Below are the code and all the weights of a small trained network. Each question names an input and a class and asks about switching units off, where a switched-off unit gives its printed mean instead of its output.

import numpy as np


def w(rows, s, z=0):
    codes = np.array(rows[::2]) - 128.0
    scale = np.full(codes.shape[1], s)
    scale[-1] = z or s
    return codes * scale


def norm(h):
    return h / np.sqrt((h * h).mean(-1, keepdims=True) + 1e-5)


def f(y):
    return y / 2 * (1 + np.tanh(0.7978845608 * (y + 0.044715 * y**3)))


def log_softmax(a):
    a = a - a.max(-1, keepdims=True)
    return a - np.log(np.exp(a).sum(-1, keepdims=True))


def net(x, mask):
    res = np.array(x, float).reshape(1, 2) / 4 @ E
    u = 0
    for l in range(3):
        y = f(norm(res) @ A[l][:, :-1].T + A[l][:, -1])
        res = res + np.where(mask[u : u + 9], y, B[l][:, -1]) @ B[l][:, :-1]
        u += 9
    return log_softmax(norm(res)[-1] @ U[:, :-1].T + U[:, -1])


A, B = {}, {}
E = w([
[224,130,143,200,137,122,110,214,254],'x0',
[47,250,131,142,127,46,134,112,212],'x1',
],0.0084)
A[0] = w([
[199,122,157,184,129,114,85,211,204,192],'L0N1',
[185,157,192,200,77,147,72,166,160,36],'L0N2',
[102,35,128,100,56,125,163,110,178,1],'L0N3',
[157,66,118,112,117,197,176,112,96,151],'L0N4',
[194,180,2,130,158,170,65,134,96,92],'L0N5',
[27,83,127,136,152,134,93,145,175,119],'L0N6',
[151,111,161,162,224,108,197,127,206,45],'L0N7',
[134,99,46,102,107,145,152,144,149,32],'L0N8',
[45,223,127,107,100,155,175,130,189,185],'L0N9',
],0.0049,0.0091)
B[0] = w([
[127,101,108,129,165,87,33,40,75,255],'L0N1',
[122,2,166,136,126,113,110,55,235,133],'L0N2',
[130,103,161,114,73,174,203,116,205,111],'L0N3',
[134,201,149,174,146,139,198,105,50,180],'L0N4',
[50,114,162,154,88,104,107,212,108,119],'L0N5',
[178,155,137,87,137,98,123,149,85,128],'L0N6',
[102,99,152,106,81,197,66,121,211,126],'L0N7',
[122,94,146,96,121,81,174,160,97,109],'L0N8',
[176,111,154,174,111,209,202,128,8,213],'L0N9',
],0.0052,0.0081)
A[1] = w([
[88,100,121,137,159,74,80,54,111,116],'L1N1',
[99,244,140,151,101,77,162,157,182,78],'L1N2',
[119,96,44,88,78,167,179,197,198,12],'L1N3',
[191,124,133,150,138,81,96,230,224,72],'L1N4',
[169,109,100,155,135,118,118,168,208,76],'L1N5',
[60,180,118,121,127,105,117,130,166,132],'L1N6',
[91,115,41,119,128,147,139,177,161,1],'L1N7',
[178,67,105,95,100,183,150,195,127,45],'L1N8',
[137,169,108,141,142,157,176,117,87,159],'L1N9',
],0.011,0.0094)
B[1] = w([
[134,215,161,147,71,97,162,130,99,199],'L1N1',
[53,55,212,217,245,176,216,199,86,181],'L1N2',
[98,81,99,103,117,131,126,109,110,126],'L1N3',
[132,107,94,127,119,133,85,9,254,198],'L1N4',
[137,163,87,85,139,141,103,70,204,171],'L1N5',
[161,71,105,70,169,160,199,195,41,155],'L1N6',
[141,99,122,117,116,232,172,115,208,123],'L1N7',
[150,136,127,130,169,176,145,221,56,142],'L1N8',
[139,162,129,138,112,91,72,164,175,254],'L1N9',
],0.0093,0.0085)
A[2] = w([
[31,143,106,15,120,104,188,80,77,101],'L2N1',
[40,121,114,61,76,102,163,63,96,45],'L2N2',
[148,140,97,115,113,103,169,165,116,22],'L2N3',
[99,88,12,53,86,147,141,121,169,1],'L2N4',
[46,164,111,26,69,160,195,59,80,39],'L2N5',
[177,70,86,96,152,126,97,76,206,116],'L2N6',
[25,125,147,155,206,115,222,186,140,74],'L2N7',
[136,60,135,167,177,204,177,199,94,139],'L2N8',
[180,41,121,95,148,200,126,181,75,95],'L2N9',
],0.011,0.0084)
B[2] = w([
[129,113,110,198,101,143,60,68,224,203],'L2N1',
[189,88,108,159,103,140,73,34,211,165],'L2N2',
[108,126,98,149,152,121,116,148,168,112],'L2N3',
[143,88,86,152,146,173,116,78,171,123],'L2N4',
[125,115,124,200,139,142,85,108,249,193],'L2N5',
[96,98,96,157,113,126,115,91,178,231],'L2N6',
[123,122,105,39,106,185,186,184,53,219],'L2N7',
[133,145,126,62,141,124,172,183,62,255],'L2N8',
[67,135,140,71,191,127,222,170,75,219],'L2N9',
],0.014,0.0075)
U = w([
[115,63,73,190,147,166,68,33,248,125],'0',
[80,87,112,64,193,184,220,198,34,253],'1',
[205,213,198,135,33,27,47,165,55,22],'2',
],0.018,0.0059)

Each question gives the input, the list of numbers given to net, and the class t.
The units are the neurons (one row each of A and B). Each row of codes is followed by its name. A weight is (code - 128) times the scale printed after its matrix; where a second scale follows, it is the last column's (A, B and U).
mask holds one flag per neuron, layer by layer. A switched-off neuron (its flag False) gives its mean, the last column of its row in B, instead of its output. The means were averaged over made-up inputs and are rounded, as every weight is.
A unit's drop is (log p(t) with every unit on - log p(t) with that unit switched off) / (log p(t) with every unit on - log p(t) with every unit switched off).
The circuit of an input: a set's keep is (log p(t) with only the set's units on - log p(t) with every unit switched off) / (log p(t) with every unit on - log p(t) with every unit switched off). Starting from the 12 units with the biggest drops (on a tie, the unit counted first), units are removed one at a time, each time the one whose removal leaves the highest keep (on an exact tie, the one counted first), for as long as the keep stays at least 0.8.
circuit, biggest first: the units of the circuit, biggest drop first
most important unit: the unit with the biggest drop
top k neurons: the k neurons with the biggest drops, biggest first
top k neurons in layer l: the k neurons of layer l with the biggest drops, biggest first
drop of u: that unit's drop, to one decimal
input [-3,-2], class 2: most important unit	L1N9
input [-1,3], class 2: top 2 neurons	L0N9; L1N9
input [6,7], class 1: top 2 neurons	L1N2; L1N6
input [2,-3], class 2: top 2 neurons	L0N1; L0N9
input [0,4], class 1: top 2 neurons	L0N1; L1N2
input [2,-1], class 2: top 2 neurons	L0N1; L1N1
input [-8,8], class 0: top 2 neurons	L2N1; L0N9
input [-3,2], class 2: top 3 neurons	L1N9; L0N9; L1N2
input [0,-3], class 2: top 2 neurons in layer 0	L0N4; L0N9
input [-7,7], class 0: top 2 neurons	L0N9; L2N1
input [-2,0], class 2: drop of L1N9	0.6
input [5,8], class 1: drop of L1N2	2.4
input [-1,0], class 2: drop of L1N4	0.3
input [4,6], class 1: circuit, biggest first	L1N2
